Below is a small trained network, with its code and all its weights. Each question gives an input and a class and asks what happens when units are switched off, that is, made to give their printed mean instead of their output.

import numpy as np


def w(rows, s, z=0):
    codes = np.array(rows[::2]) - 128.0
    scale = np.full(codes.shape[1], s)
    scale[-1] = z or s
    return codes * scale


def f(y):
    return y / 2 * (1 + np.tanh(0.7978845608 * (y + 0.044715 * y**3)))


def log_softmax(a):
    a = a - a.max(-1, keepdims=True)
    return a - np.log(np.exp(a).sum(-1, keepdims=True))


def net(x, mask):
    res = np.array(x, float).reshape(1, 7) / 4 @ E
    y = f(res @ A[0][:, :-1].T + A[0][:, -1])
    res = res + np.where(mask, y, B[0][:, -1]) @ B[0][:, :-1]
    return log_softmax(res[-1] @ U[:, :-1].T + U[:, -1])


A, B = {}, {}
E = w([
[160,140,93,183,109,36,199,171,95,239,66],'x0',
[153,121,216,86,5,61,86,124,116,120,70],'x1',
[137,134,119,122,125,132,128,127,130,121,120],'x2',
[124,128,130,130,128,127,128,126,117,128,129],'x3',
[138,126,124,129,123,143,131,128,143,131,120],'x4',
[48,56,83,32,148,145,94,189,125,144,31],'x5',
[113,140,143,125,112,153,144,140,109,133,136],'x6',
],0.012)
A[0] = w([
[172,147,163,153,66,122,122,76,139,109,143,134],'n0',
[87,157,50,131,195,163,170,163,164,150,171,254],'n1',
[145,171,164,141,155,175,91,61,161,44,200,226],'n2',
[132,82,78,132,107,89,161,206,110,225,43,113],'n3',
[150,150,164,124,118,135,110,89,119,83,186,155],'n4',
[169,125,232,95,2,80,60,122,112,116,69,200],'n5',
[127,137,124,84,77,97,90,117,119,160,106,128],'n6',
[45,63,123,35,149,204,44,128,134,77,111,166],'n7',
[176,145,98,185,176,178,179,85,131,121,198,216],'n8',
[208,197,140,204,114,65,193,133,127,211,138,151],'n9',
[98,47,139,46,94,101,112,176,138,129,45,107],'n10',
],0.0088,0.0067)
B[0] = w([
[161,138,161,144,96,129,110,110,126,132,127,185],'n0',
[84,113,71,133,166,132,125,113,81,166,136,231],'n1',
[73,173,141,156,124,137,94,199,211,143,115,243],'n2',
[89,169,127,173,179,135,145,151,118,200,72,221],'n3',
[111,153,156,174,96,137,107,130,163,116,127,187],'n4',
[155,132,247,134,100,114,124,136,160,110,104,255],'n5',
[119,147,163,96,143,123,136,141,158,125,110,165],'n6',
[126,83,127,89,165,162,94,95,127,103,158,244],'n7',
[99,200,118,71,151,87,167,155,155,116,137,238],'n8',
[169,128,112,58,106,61,184,88,129,150,138,254],'n9',
[70,116,153,105,203,142,140,140,123,127,102,210],'n10',
],0.012,0.017)
U = w([
[52,197,139,147,159,134,134,230,187,175,93,249],'0',
[163,150,170,250,12,150,72,156,188,82,160,108],'1',
[92,22,14,76,169,194,52,92,92,115,210,206],'2',
[127,30,184,58,160,168,89,100,113,56,128,4],'3',
[155,164,32,100,120,81,238,88,92,153,200,200],'4',
[247,129,160,126,47,93,188,58,94,169,116,23],'5',
[86,93,33,242,173,179,136,144,2,216,73,1],'6',
],0.0074,0.0023)

Each question gives the input, the list of numbers given to net, and the class t.
The units are the neurons (one row each of A and B). Each row of codes is followed by its name. A weight is (code - 128) times the scale printed after its matrix; where a second scale follows, it is the last column's (A, B and U).
mask holds one flag per neuron, in row order. A switched-off neuron (its flag False) gives its mean, the last column of its row in B, instead of its output. The means were averaged over made-up inputs and are rounded, as every weight is.
A unit's drop is (log p(t) with every unit on - log p(t) with that unit switched off) / (log p(t) with every unit on - log p(t) with every unit switched off).
The circuit of an input: a set's keep is (log p(t) with only the set's units on - log p(t) with every unit switched off) / (log p(t) with every unit on - log p(t) with every unit switched off). Starting from all 11 units, units are removed one at a time, each time the one whose removal leaves the highest keep (on an exact tie, the one counted first), for as long as the keep stays at least 0.8.
units of the circuit, in order: the units of the circuit, biggest drop first
top k neurons: the k neurons with the biggest drops, biggest first
drop when u is switched off: that unit's drop, to one decimal
input [8,-7,7,-3,4,0,3], class 4: units of the circuit, in order : [n9]
input [6,0,-5,-3,-7,8,1], class 6: units of the circuit, in order : [n2; n8]
input [0,0,-8,-1,-6,7,-7], class 2: units of the circuit, in order : [n7; n5]
input [1,-6,3,6,0,-4,8], class 4: units of the circuit, in order : [n5; n3]
input [1,-6,-7,-6,7,-6,6], class 4: top 2 neurons : [n9; n5]
input [3,0,-2,-3,4,-7,5], class 4: top 3 neurons : [n5; n8; n9]
input [7,0,5,8,-7,-8,-6], class 4: top 2 neurons : [n5; n8]
input [7,3,-1,3,2,0,7], class 5: top 3 neurons : [n9; n2; n8]
input [-4,1,-1,-6,8,-5,0], class 1: top 2 neurons : [n3; n10]
input [6,1,1,-1,4,0,3], class 5: top 3 neurons : [n2; n9; n8]
input [1,-8,7,-5,-8,-7,-1], class 4: top 3 neurons : [n9; n5; n3]
input [5,-1,-7,4,-8,-8,-6], class 4: top 2 neurons : [n5; n8]
input [5,-2,-6,7,-7,1,0], class 6: top 2 neurons : [n3; n8]
input [-6,2,4,-3,2,2,-3], class 3: units of the circuit, in order : [n7]
input [2,-4,4,7,-4,8,-8], class 6: drop when n3 is switched off : 0.2
input [1,3,-8,-7,1,-1,-6], class 5: drop when n2 is switched off : 0.3
input [-4,1,-2,8,-3,-8,-3], class 1: drop when n3 is switched off : 0.4
input [5,5,4,-3,1,0,0], class 5: top 2 neurons : [n2; n9]
